[[-16  -4  19]
 [-48 -21  47]
 [ 40 -30 -96]]
->
[[-48 -21  47]
 [ 40 -30 -96]]

[[  3  86   8]
 [-65  -9 -26]
 [ 25 -34  53]]
->
[[-65  -9 -26]
 [ 25 -34  53]]

[[31 26 13 15 96]
 [ 3  0  1  3  6]
 [ 1 -1  1 -2 -1]]
->
[[ 3  0  1]
 [ 1 -1  1]]

[[103 -42 -45  87]
 [ 78  59  -6  20]
 [-88  -8 -96  45]
 [-86 -33  37 -74]
 [-15 -58  38 -33]]
->
[[ 78  59  -6]
 [-88  -8 -96]]

[[-66 -51  -2 -69  15]
 [ 37  -6 -56  86 -37]
 [-61 -76 -53 -20 -12]
 [-59 -74 -54 -18 -13]
 [ 47  76  68   0  20]]
->
[[ 37  -6 -56]
 [-61 -76 -53]]

[[   6   -3    0   -2]
 [ -29   15    4   19]
 [  25  -27    4   -6]
 [-101   25   47   78]
 [ -65   19   20   42]]
->
[[-29  15   4]
 [ 25 -27   4]]

[[ 57  62  29 -38]
 [ 39  31  -3 -42]
 [-60  33 -17 -71]
 [-36  84  26 -95]]
->
[[ 39  31  -3]
 [-60  33 -17]]

[[ -9   1  79]
 [ 21  -5  99]
 [ 12   3  21]
 [ -3 -13 -17]
 [ 32   5 -37]]
->
[[21 -5 99]
 [12  3 21]]

[[-52  16 -32]
 [ 77  -9 -54]
 [ 23  13 -11]]
->
[[ 77  -9 -54]
 [ 23  13 -11]]
---
[[ 31  32 -17  25]
 [ 76  97 -15  20]
 [ 35  53 -15 -14]
 [ 37  59 -20 -12]]
->
[[ 76  97 -15]
 [ 35  53 -15]]

[[-24  11   3  43  10]
 [ 12  11   0  15  12]
 [-25   2   0  85   6]]
->
[[ 12  11   0]
 [-25   2   0]]

[[ 51  15  76]
 [-57  23  26]
 [ 50  -8   7]]
->
[[-57  23  26]
 [ 50  -8   7]]

[[  4  -2  20]
 [-74  64  60]
 [  9 -27 -59]
 [ 65 -63 -35]]
->
[[-74  64  60]
 [  9 -27 -59]]

[[ 53  42  72  79]
 [  8 -25   6  15]
 [-23 -26 -28 -51]
 [-13 -26 -28 -24]]
->
[[  8 -25   6]
 [-23 -26 -28]]

[[  6 -16   4]
 [  8   5   9]
 [-31 -19   4]
 [  3 -16 -25]
 [-87  49 -20]]
->
[[  8   5   9]
 [-31 -19   4]]
---
[[ 21  46 -35  68 -30 -74  13 -40  33  29 -61 -20]
 [ -9 -21   9 -29  16  30   0  17 -20  -8  28   3]
 [ 14  34 -24  48 -14 -45  11 -31  27  20 -43 -16]
 [  8  22 -11  22 -14 -38   8 -20  15  16 -25 -12]]
->
[[-61 -20  21  46 -35  68 -30 -74  13 -40  33  29]
 [ 28   3  -9 -21   9 -29  16  30   0  17 -20  -8]
 [-43 -16  14  34 -24  48 -14 -45  11 -31  27  20]
 [-25 -12   8  22 -11  22 -14 -38   8 -20  15  16]]

[[-62  62 -42  36 -75  -9  -8]
 [  2  90  18  42 -38 -21 -12]
 [-66  56 -24  39  92 -29  -2]]
->
[[ -9  -8 -62  62 -42  36 -75]
 [-21 -12   2  90  18  42 -38]
 [-29  -2 -66  56 -24  39  92]]

[[ 25 -54 -17  38  53  10 -36 -83]
 [-47  26  82  62  23 -23 -28  73]]
->
[[-36 -83  25 -54 -17  38  53  10]
 [-28  73 -47  26  82  62  23 -23]]

[[ 12  48 -34 -40  -3 -13 -16 -12]
 [ 78  22 -22 -26 -19 -10 -14  29]
 [ -3   9 -39 -12  -4   0 -89  16]
 [ 31   2  31 -13   3  10 -31 -19]]
->
[[-16 -12  12  48 -34 -40  -3 -13]
 [-14  29  78  22 -22 -26 -19 -10]
 [-89  16  -3   9 -39 -12  -4   0]
 [-31 -19  31   2  31 -13   3  10]]

[[ 14  -7 -40 -18   0  50  -4 -36 -26   0   0 -35 -33]
 [  6  -2 -17  -4   0  41   4 -11   9 -25   0  -3 -30]
 [-12 -27 -18 -19 -62  83   0   0 -27   0 -11 -41  -4]
 [ 29  -2 -68   0 -65 102   0 -30  15 -73   0 -18 -97]
 [ 13   0   0 -16 -86 104  12 -27   0 -69 -28 -13 -71]
 [ 19   0 -39 -11 -47  69   1 -18  12 -44  -6   0 -60]
 [  0   0  -5  -1  -5   0  -1  -2   0  -6   2  -2 -10]]
->
[[-35 -33  14  -7 -40 -18   0  50  -4 -36 -26   0   0]
 [ -3 -30   6  -2 -17  -4   0  41   4 -11   9 -25   0]
 [-41  -4 -12 -27 -18 -19 -62  83   0   0 -27   0 -11]
 [-18 -97  29  -2 -68   0 -65 102   0 -30  15 -73   0]
 [-13 -71  13   0   0 -16 -86 104  12 -27   0 -69 -28]
 [  0 -60  19   0 -39 -11 -47  69   1 -18  12 -44  -6]
 [ -2 -10   0   0  -5  -1  -5   0  -1  -2   0  -6   2]]

[[ 53 -63 -58 -54 -59  58  57  64]
 [-26  15  16  15  16 -25 -25 -25]
 [ 73 -67 -67 -64 -66  75  75  76]
 [-57 101  97  98 100 -64 -63 -69]
 [ 69 -67 -69 -68 -68  67  67  66]
 [  2 -35 -32 -32 -34   8   8  11]
 [ 32 -34 -38 -32 -37  30  32  31]
 [  2  -6 -10 -13  -9  -4  -4  -8]
 [-37  67  64  60  66 -44 -44 -50]
 [-53  78  77  74  78 -57 -57 -61]]
->
[[ 57  64  53 -63 -58 -54 -59  58]
 [-25 -25 -26  15  16  15  16 -25]
 [ 75  76  73 -67 -67 -64 -66  75]
 [-63 -69 -57 101  97  98 100 -64]
 [ 67  66  69 -67 -69 -68 -68  67]
 [  8  11   2 -35 -32 -32 -34   8]
 [ 32  31  32 -34 -38 -32 -37  30]
 [ -4  -8   2  -6 -10 -13  -9  -4]
 [-44 -50 -37  67  64  60  66 -44]
 [-57 -61 -53  78  77  74  78 -57]]

[[ 29  65 -20  -4 -38  42  -4  43  -3  19  31  31  26 -52 -32]
 [ 52  75 -29 -43 -28  76  -4 -15  26  15  37  -7  30   1 -34]
 [-17   3  48  -6   8  -8  21 -22 -15  -6  11  12 -17   4  15]
 [ -5   1  -8  52 -39  19  28  48  29 -14  30  23 -27 -52 -11]]
->
[[-52 -32  29  65 -20  -4 -38  42  -4  43  -3  19  31  31  26]
 [  1 -34  52  75 -29 -43 -28  76  -4 -15  26  15  37  -7  30]
 [  4  15 -17   3  48  -6   8  -8  21 -22 -15  -6  11  12 -17]
 [-52 -11  -5   1  -8  52 -39  19  28  48  29 -14  30  23 -27]]

[[-25  -6  24  44  11  -6 -86]
 [  0 -10  20 -56   1 -30 -57]
 [-15   1  21  50  -7 -24 -71]
 [ 14  36 -43 -50  -1 -59  35]
 [-25  44  -9  37   7  74  19]
 [ 19 -30  22  -6   2  79 -47]]
->
[[ -6 -86 -25  -6  24  44  11]
 [-30 -57   0 -10  20 -56   1]
 [-24 -71 -15   1  21  50  -7]
 [-59  35  14  36 -43 -50  -1]
 [ 74  19 -25  44  -9  37   7]
 [ 79 -47  19 -30  22  -6   2]]
---
[[ 67  77 -97  73  75]
 [-15 -35  42 -37 -24]]
->
[ 75 -37]

[[  1  48  25  56]
 [ 34  78 -70 -57]
 [  0  25 -50  92]
 [ -8 -35 -18  63]]
->
[ 56 -70  25  -8]

[[ 73 -57 -96 -82 -20]
 [-11 -26  80 -46  51]]
->
[-20 -46]

[[ 98  -1 -16]
 [-59  17  11]
 [-47  -9   9]]
->
[-16  17 -47]

[[ 73 -56]
 [-30  38]
 [ 52  10]
 [-19  -3]]
->
[-56 -30]

[[-11 -41 -18   3]
 [-62 -96 -40   3]]
->
[  3 -40]

[[-12 -29 -17]
 [-93  13 -57]
 [ 54 -31  40]
 [ 35 -48  53]
 [  6  22  18]]
->
[-17  13  54]
